Below is a small trained network, with its code and all its weights. Each question gives an input and a class and asks what happens when units are switched off, that is, made to give their printed mean instead of their output.

import numpy as np


def w(rows, s, z=0):
    codes = np.array(rows[::2]) - 128.0
    scale = np.full(codes.shape[1], s)
    scale[-1] = z or s
    return codes * scale


def norm(h):
    return h / np.sqrt((h * h).mean(-1, keepdims=True) + 1e-5)


def f(y):
    return np.maximum(y, 0)


def log_softmax(a):
    a = a - a.max(-1, keepdims=True)
    return a - np.log(np.exp(a).sum(-1, keepdims=True))


def net(x, mask):
    res = np.array(x, float).reshape(1, 6) / 4 @ E
    u = 0
    for l in range(4):
        y = f(norm(res) @ A[l][:, :-1].T + A[l][:, -1])
        res = res + np.where(mask[u : u + 7], y, B[l][:, -1]) @ B[l][:, :-1]
        u += 7
    return log_softmax(norm(res)[-1] @ U[:, :-1].T + U[:, -1])


A, B = {}, {}
E = w([
[126,125,127,126,126],'x0',
[136,230,203,95,96],'x1',
[139,139,73,98,74],'x2',
[181,170,123,253,100],'x3',
[187,129,122,89,149],'x4',
[129,129,127,128,128],'x5',
],0.008)
A[0] = w([
[189,112,137,138,130,185],'L0N0',
[86,137,140,96,129,17],'L0N1',
[114,85,86,128,139,252],'L0N2',
[41,134,141,184,78,38],'L0N3',
[124,146,100,190,62,20],'L0N4',
[99,204,132,145,1,150],'L0N5',
[19,84,157,155,45,204],'L0N6',
],0.0097,0.0024)
B[0] = w([
[148,119,212,126,158,175],'L0N0',
[111,76,91,101,177,154],'L0N1',
[137,233,161,103,120,206],'L0N2',
[207,32,163,46,117,185],'L0N3',
[163,174,192,183,254,194],'L0N4',
[129,132,82,119,125,254],'L0N5',
[240,162,138,79,167,229],'L0N6',
],0.0072,0.0061)
A[1] = w([
[143,35,56,160,184,231],'L1N0',
[177,170,128,68,157,217],'L1N1',
[58,166,130,132,255,3],'L1N2',
[188,100,187,96,139,135],'L1N3',
[118,118,54,116,18,53],'L1N4',
[107,177,110,67,144,103],'L1N5',
[137,146,88,87,129,207],'L1N6',
],0.0095,0.0013)
B[1] = w([
[79,183,167,148,1,173],'L1N0',
[134,146,129,155,98,255],'L1N1',
[154,100,62,147,142,167],'L1N2',
[166,93,110,156,64,216],'L1N3',
[161,202,122,88,163,142],'L1N4',
[89,172,137,158,151,187],'L1N5',
[161,93,99,116,147,178],'L1N6',
],0.0093,0.0082)
A[2] = w([
[60,111,127,77,167,75],'L2N0',
[95,36,209,173,160,246],'L2N1',
[110,150,254,103,114,21],'L2N2',
[147,160,102,42,101,250],'L2N3',
[153,98,82,170,142,80],'L2N4',
[156,99,138,110,80,80],'L2N5',
[154,178,90,90,207,61],'L2N6',
],0.0089,0.0023)
B[2] = w([
[160,127,185,193,219,152],'L2N0',
[196,254,28,37,107,169],'L2N1',
[122,119,38,124,43,158],'L2N2',
[119,91,208,242,123,255],'L2N3',
[98,176,183,180,95,161],'L2N4',
[188,111,151,72,124,165],'L2N5',
[162,105,116,141,126,181],'L2N6',
],0.0072,0.0059)
A[3] = w([
[80,118,187,42,147,255],'L3N0',
[208,219,59,178,156,173],'L3N1',
[116,30,121,82,177,124],'L3N2',
[141,219,168,240,116,137],'L3N3',
[88,101,135,95,186,55],'L3N4',
[206,253,61,102,123,180],'L3N5',
[75,33,49,92,87,45],'L3N6',
],0.0064,0.00097)
B[3] = w([
[229,179,137,237,254,134],'L3N0',
[121,49,195,95,202,240],'L3N1',
[136,218,222,183,121,136],'L3N2',
[43,131,107,48,146,254],'L3N3',
[29,180,184,157,199,132],'L3N4',
[62,39,49,114,108,230],'L3N5',
[62,201,135,133,77,130],'L3N6',
],0.0069,0.0089)
U = w([
[120,54,137,103,130,231],'0',
[121,68,127,105,132,240],'1',
[145,174,144,206,211,86],'2',
[209,65,158,100,68,1],'3',
[51,192,81,98,44,68],'4',
[138,62,5,43,166,57],'5',
],0.011,0.0052)

Each question gives the input, the list of numbers given to net, and the class t.
The units are the neurons (one row each of A and B). Each row of codes is followed by its name. A weight is (code - 128) times the scale printed after its matrix; where a second scale follows, it is the last column's (A, B and U).
mask holds one flag per neuron, layer by layer. A switched-off neuron (its flag False) gives its mean, the last column of its row in B, instead of its output. The means were averaged over made-up inputs and are rounded, as every weight is.
A unit's drop is (log p(t) with every unit on - log p(t) with that unit switched off) / (log p(t) with every unit on - log p(t) with every unit switched off).
The circuit of an input: a set's keep is (log p(t) with only the set's units on - log p(t) with every unit switched off) / (log p(t) with every unit on - log p(t) with every unit switched off). Starting from the 12 units with the biggest drops (on a tie, the unit counted first), units are removed one at a time, each time the one whose removal leaves the highest keep (on an exact tie, the one counted first), for as long as the keep stays at least 0.8.
units of the circuit, in order: the units of the circuit, biggest drop first
most important unit: the unit with the biggest drop
k most important neurons: the k neurons with the biggest drops, biggest first
k most important neurons of layer l: the k neurons of layer l with the biggest drops, biggest first
input [-1,-6,-8,-5,-1,-2], class 5: units of the circuit, in order : L2N1
input [-2,1,8,7,-5,2], class 5: 2 most important neurons : L2N3; L0N5
input [-2,7,-6,0,-5,-1], class 4: 2 most important neurons : L0N4; L2N2
input [4,-8,-5,-2,4,7], class 4: units of the circuit, in order : L1N0; L3N1
input [0,-8,7,4,7,-7], class 4: 3 most important neurons : L1N0; L0N6; L0N3
input [4,-8,-5,4,8,6], class 3: 3 most important neurons : L1N0; L1N5; L0N0
input [5,8,-5,-2,3,1], class 4: 2 most important neurons : L0N4; L2N2
input [-2,0,-6,-1,-2,-5], class 5: units of the circuit, in order : L2N1; L2N3
input [-5,-5,7,-7,-6,4], class 2: 2 most important neurons of layer 1 : L1N3; L1N2
input [7,6,-8,-2,7,2], class 5: 3 most important neurons : L0N6; L2N2; L1N0
input [-3,-6,7,2,-8,1], class 3: 3 most important neurons of layer 0 : L0N3; L0N6; L0N2
input [-6,7,-6,-7,3,3], class 2: 3 most important neurons of layer 3 : L3N5; L3N0; L3N1
input [1,-7,-5,2,1,-3], class 4: 2 most important neurons : L1N0; L0N4
input [3,-8,8,-1,4,2], class 4: units of the circuit, in order : L1N0
input [3,1,-6,-4,-4,-5], class 5: 2 most important neurons : L2N1; L0N5
input [4,-8,6,5,6,6], class 4: 3 most important neurons : L1N0; L0N6; L0N3
input [-7,6,-2,6,-2,-2], class 0: 2 most important neurons : L1N0; L3N1
input [-6,-7,-7,0,7,2], class 3: 4 most important neurons : L0N4; L1N0; L1N5; L1N3
input [1,-7,1,2,-8,0], class 3: 2 most important neurons : L0N3; L0N6
input [-4,2,1,3,-6,4], class 3: units of the circuit, in order : L0N3
input [3,3,0,-5,-3,0], class 2: 2 most important neurons of layer 1 : L1N5; L1N0
input [-2,5,-7,-5,2,-4], class 5: 3 most important neurons : L0N5; L0N6; L2N1
input [-5,-8,8,-1,-8,7], class 3: 2 most important neurons : L0N6; L0N3
input [-2,-6,-6,-5,-3,5], class 4: 3 most important neurons of layer 0 : L0N4; L0N0; L0N3
input [0,5,-8,-7,-7,-2], class 5: 2 most important neurons of layer 0 : L0N5; L0N2
input [-1,4,7,8,4,-4], class 2: 2 most important neurons of layer 0 : L0N4; L0N3
input [7,4,3,-8,2,6], class 2: most important unit : L3N0
input [-6,8,3,4,6,-2], class 4: 3 most important neurons of layer 1 : L1N2; L1N3; L1N1
